Below is a small trained network, with its code and all its weights. Each question gives an input and a target symbol and asks what happens when units are switched off, that is, made to give their printed mean instead of their output.

import numpy as np


def w(rows, s, z=0):
    codes = np.array(rows[::2]) - 128.0
    scale = np.full(codes.shape[1], s)
    scale[-1] = z or s
    return codes * scale


def f(y):
    return np.maximum(y, 0)


def softmax(a):
    e = np.exp(a - a.max(-1, keepdims=True))
    return e / e.sum(-1, keepdims=True)


def log_softmax(a):
    a = a - a.max(-1, keepdims=True)
    return a - np.log(np.exp(a).sum(-1, keepdims=True))


def net(x, mask):
    ids = ['ΔΛΞΠΨαγεζηθμστφω'.index(c) for c in x.split()]
    T = len(ids)
    res = E[ids] + P[:T]
    u = 0
    for l in range(2):
        q, k, v = (res @ M[l].T for M in (Q, K, V))
        z = softmax(np.where(np.tri(T) > 0, q @ k.T / 4**0.5, -1e9)) @ v
        res = res + np.where(mask[u], z, O[l][:, -1]) @ O[l][:, :-1]
        u += 1
        y = f(res @ A[l][:, :-1].T + A[l][:, -1])
        res = res + np.where(mask[u : u + 16], y, B[l][:, -1]) @ B[l][:, :-1]
        u += 16
    return log_softmax(res[-1] @ U[:, :-1].T + U[:, -1])


Q, K, V, O, A, B = {}, {}, {}, {}, {}, {}
E = w([
[125,124,147,92,146,198,123,97],'Δ',
[152,96,149,55,79,166,107,131],'Λ',
[123,152,161,84,147,161,194,114],'Ξ',
[118,124,152,107,207,136,202,152],'Π',
[166,100,154,95,114,189,94,157],'Ψ',
[68,171,121,155,92,75,91,161],'α',
[122,106,144,118,165,171,176,116],'γ',
[154,112,168,114,113,154,126,108],'ε',
[212,135,125,152,127,150,114,146],'ζ',
[107,72,120,47,179,151,165,120],'η',
[188,111,90,81,109,117,147,192],'θ',
[161,53,117,139,188,141,129,156],'μ',
[114,106,255,100,186,138,83,121],'σ',
[130,191,155,24,179,60,121,149],'τ',
[109,174,77,146,212,161,145,160],'φ',
[137,33,87,144,159,96,43,90],'ω',
],0.015)
P = w([
[236,154,193,77,197,123,188,98],'0',
[196,140,185,90,179,194,160,163],'1',
[169,131,129,84,168,175,143,124],'2',
[148,130,102,89,152,177,106,145],'3',
[121,125,81,81,144,168,72,178],'4',
[107,121,88,89,138,185,55,232],'5',
[69,111,81,95,123,214,24,253],'6',
],0.0057)
Q[0] = w([
[58,126,166,232,46,59,211,34],'L0H1',
[87,178,201,254,32,55,182,19],'L0H1',
[190,102,170,31,233,165,97,151],'L0H1',
[147,165,113,134,141,38,100,84],'L0H1',
],0.0078)
K[0] = w([
[244,108,166,112,145,165,181,97],'L0H1',
[254,99,138,93,166,147,207,111],'L0H1',
[51,154,102,189,150,84,76,149],'L0H1',
[152,125,93,172,153,194,168,88],'L0H1',
],0.0096)
V[0] = w([
[205,20,127,132,98,167,141,151],'L0H1',
[96,182,255,172,89,58,59,119],'L0H1',
[105,181,17,174,110,166,129,162],'L0H1',
[176,176,119,60,191,128,134,163],'L0H1',
],0.0073)
O[0] = w([
[138,77,111,138,166,254,137,203,143],'L0H1',
[149,242,63,102,150,81,88,83,48],'L0H1',
[149,41,146,194,137,36,193,53,116],'L0H1',
[33,165,164,141,50,115,186,137,253],'L0H1',
],0.007,0.006)
A[0] = w([
[131,71,147,93,71,131,106,108,190],'L0N1',
[129,134,80,114,158,93,170,99,172],'L0N2',
[117,68,187,163,90,174,142,153,178],'L0N3',
[137,97,71,100,156,95,173,166,223],'L0N4',
[104,130,121,41,67,122,161,138,227],'L0N5',
[135,168,49,203,184,90,122,145,212],'L0N6',
[164,99,198,124,130,162,145,104,138],'L0N7',
[91,110,156,72,226,103,157,126,165],'L0N8',
[113,74,86,159,165,129,69,107,133],'L0N9',
[85,157,120,158,167,157,148,138,208],'L0N10',
[75,136,83,56,135,107,164,89,145],'L0N11',
[130,142,78,102,54,94,175,169,251],'L0N12',
[253,189,86,196,121,138,120,173,214],'L0N13',
[120,120,94,123,137,189,120,196,123],'L0N14',
[178,162,175,157,102,149,57,108,239],'L0N15',
[143,110,195,105,97,134,20,95,227],'L0N16',
],0.0071,0.0024)
B[0] = w([
[177,79,208,196,132,116,194,132,181],'L0N1',
[151,44,79,147,60,134,134,99,155],'L0N2',
[129,28,112,157,147,122,133,210,254],'L0N3',
[132,62,106,168,82,150,114,137,212],'L0N4',
[157,103,194,105,40,151,140,161,240],'L0N5',
[107,93,56,183,142,72,229,173,158],'L0N6',
[102,80,153,137,211,97,184,128,180],'L0N7',
[68,72,183,143,111,180,86,95,191],'L0N8',
[209,147,97,84,180,77,105,135,136],'L0N9',
[132,115,119,198,120,135,158,188,177],'L0N10',
[148,114,168,163,46,144,64,141,168],'L0N11',
[144,120,104,114,49,120,152,146,219],'L0N12',
[91,133,17,118,141,199,183,171,172],'L0N13',
[138,128,114,106,134,184,72,190,234],'L0N14',
[81,218,104,71,166,182,237,82,154],'L0N15',
[162,129,179,50,187,114,254,69,158],'L0N16',
],0.0057,0.0072)
Q[1] = w([
[135,142,148,167,100,43,197,126],'L1H1',
[210,80,126,153,119,128,139,150],'L1H1',
[123,46,127,129,107,165,254,196],'L1H1',
[87,77,137,110,61,163,168,179],'L1H1',
],0.008)
K[1] = w([
[80,231,83,254,197,136,200,126],'L1H1',
[119,51,134,195,183,126,20,164],'L1H1',
[86,65,33,183,130,39,6,148],'L1H1',
[122,105,35,159,46,62,16,162],'L1H1',
],0.0047)
V[1] = w([
[230,57,145,42,161,106,73,98],'L1H1',
[82,116,72,115,4,140,159,168],'L1H1',
[239,137,141,42,12,76,141,132],'L1H1',
[253,179,27,143,172,80,158,148],'L1H1',
],0.0057)
O[1] = w([
[205,65,73,15,99,186,46,96,101],'L1H1',
[85,177,168,214,97,171,127,124,247],'L1H1',
[187,158,114,119,2,231,134,59,145],'L1H1',
[233,101,96,150,163,155,253,91,70],'L1H1',
],0.0064,0.011)
A[1] = w([
[160,129,188,79,85,134,139,124,120],'L1N1',
[118,156,188,129,101,79,161,122,211],'L1N2',
[107,88,163,91,158,118,76,92,175],'L1N3',
[152,52,76,120,172,146,135,137,142],'L1N4',
[119,171,155,97,154,122,109,178,136],'L1N5',
[111,109,161,59,125,152,76,85,127],'L1N6',
[149,95,147,143,155,200,197,119,130],'L1N7',
[163,45,96,118,175,152,141,132,175],'L1N8',
[147,76,155,190,65,159,164,135,144],'L1N9',
[148,165,72,114,144,178,66,166,108],'L1N10',
[103,94,142,147,170,95,147,164,194],'L1N11',
[188,172,79,80,126,122,162,64,245],'L1N12',
[193,94,92,62,126,137,164,102,141],'L1N13',
[150,194,136,65,94,174,88,162,131],'L1N14',
[157,184,111,117,210,103,144,2,254],'L1N15',
[142,144,112,72,99,180,78,133,122],'L1N16',
],0.0083,0.0031)
B[1] = w([
[196,86,128,145,199,87,138,51,170],'L1N1',
[141,131,186,160,153,48,170,63,161],'L1N2',
[68,95,8,149,87,136,153,170,148],'L1N3',
[186,206,175,112,140,31,61,141,157],'L1N4',
[59,152,84,99,65,124,154,115,153],'L1N5',
[155,102,29,162,193,128,178,102,154],'L1N6',
[216,184,48,155,208,125,116,181,193],'L1N7',
[232,173,195,101,118,37,83,189,165],'L1N8',
[166,105,136,199,188,138,79,79,251],'L1N9',
[39,131,103,101,219,175,81,78,153],'L1N10',
[79,130,78,88,80,47,134,132,187],'L1N11',
[101,104,194,71,73,188,129,246,147],'L1N12',
[164,48,83,124,122,133,242,130,143],'L1N13',
[118,148,139,91,144,128,108,6,187],'L1N14',
[6,162,149,109,112,223,1,254,137],'L1N15',
[103,118,137,91,155,93,126,11,176],'L1N16',
],0.0055,0.018)
U = w([
[78,163,81,123,171,180,84,74,139],'Δ',
[159,117,223,95,133,106,172,101,75],'Λ',
[145,163,188,141,85,99,83,59,117],'Ξ',
[130,63,162,179,173,35,188,106,165],'Π',
[133,118,164,69,139,148,156,136,70],'Ψ',
[83,173,134,134,3,109,113,167,255],'α',
[173,74,148,235,163,202,79,139,174],'γ',
[149,142,175,85,166,117,118,139,112],'ε',
[108,146,93,97,118,155,147,194,52],'ζ',
[139,33,42,135,153,94,143,34,21],'η',
[146,81,63,113,98,127,196,122,160],'θ',
[149,153,141,109,109,90,108,148,116],'μ',
[50,41,103,83,120,165,100,160,118],'σ',
[190,124,103,76,163,46,94,102,139],'τ',
[160,181,74,168,196,108,147,156,93],'φ',
[150,132,156,80,91,77,39,195,88],'ω',
],0.0068,0.0026)

Each question gives the input, a string of symbols that net reads in full, and the target symbol t.
The units are the heads (4 rows each of Q, K, V and O) and the neurons (one row each of A and B). Each row of codes is followed by its name. A weight is (code - 128) times the scale printed after its matrix; where a second scale follows, it is the last column's (O, A, B and U).
mask holds one flag per unit, layer by layer, with each layer's heads first. A switched-off unit (its flag False) gives its mean, the last column of its rows in O or B, instead of its output. The means were averaged over made-up inputs and are rounded, as every weight is.
A unit's drop is (log p(t) with every unit on - log p(t) with that unit switched off) / (log p(t) with every unit on - log p(t) with every unit switched off).
The circuit of an input: a set's keep is (log p(t) with only the set's units on - log p(t) with every unit switched off) / (log p(t) with every unit on - log p(t) with every unit switched off). Starting from the 12 units with the biggest drops (on a tie, the unit counted first), units are removed one at a time, each time the one whose removal leaves the highest keep (on an exact tie, the one counted first), for as long as the keep stays at least 0.8.
units of the circuit, in order: the units of the circuit, biggest drop first
top k neurons: the k neurons with the biggest drops, biggest first
k most important neurons of layer l: the k neurons of layer l with the biggest drops, biggest first
drop when u is switched off: that unit's drop, to one decimal
input Ψ η η σ φ η, target Π: units of the circuit, in order : L0H1, L1H1
input θ η θ θ ω, target τ: units of the circuit, in order : L1H1, L0H1, L1N4, L0N9
input μ η Λ η, target σ: units of the circuit, in order : L1H1, L0N8, L1N3, L1N2
input α Λ φ θ, target θ: top 2 neurons : L1N13, L0N3
input η Δ θ μ ε, target ω: most important neuron of layer 1 : L1N8
input η Ψ Ψ, target σ: top 2 neurons : L0N15, L0N16
input θ Ψ α θ η, target η: units of the circuit, in order : L0H1, L1H1, L0N2
input θ θ φ η τ, target Π: units of the circuit, in order : L0H1, L1N2
input θ ζ σ θ γ η, target γ: 2 most important neurons of layer 1 : L1N11, L1N9
input α η σ η θ φ, target φ: units of the circuit, in order : L0N6, L0H1, L0N5, L1N16
input ζ Ξ θ ε, target γ: units of the circuit, in order : L1H1, L0H1, L1N11, L1N9
input θ η ζ φ η μ η, target ω: top 3 neurons : L1N8, L1N4, L0N3
input α ζ θ, target θ: top 2 neurons : L1N13, L1N12
input θ Λ σ Ξ θ, target Δ: 2 most important neurons of layer 1 : L1N10, L1N14
input α φ θ σ, target σ: top 3 neurons : L1N15, L0N16, L1N3
input θ η θ α θ, target α: top neuron : L0N3
input Π α φ Ψ ζ, target ζ: 3 most important neurons of layer 1 : L1N15, L1N12, L1N9
input η γ σ θ, target Δ: top 2 neurons : L1N10, L1N14
input α φ Λ, target Λ: 2 most important neurons of layer 1 : L1N2, L1N12
input α Ξ φ Λ γ ζ, target ζ: top 2 neurons : L1N12, L1N15
input Ψ η Ξ, target σ: most important neuron of layer 0 : L0N8
input θ Ψ θ η ζ η, target σ: 2 most important neurons of layer 1 : L1N3, L1N11
input ε γ η φ ζ, target Π: drop when L1H1 is switched off : 0.3
input θ θ Λ α η θ α, target γ: 2 most important neurons of layer 1 : L1N11, L1N9
input Ξ η ε θ σ μ, target Δ: drop when L0H1 is switched off : 1.6
input θ θ θ τ φ θ, target Π: drop when L1H1 is switched off : 0.2
input η θ η, target γ: drop when L0H1 is switched off : 0.2
input ζ θ σ η η, target Δ: top neuron : L1N14
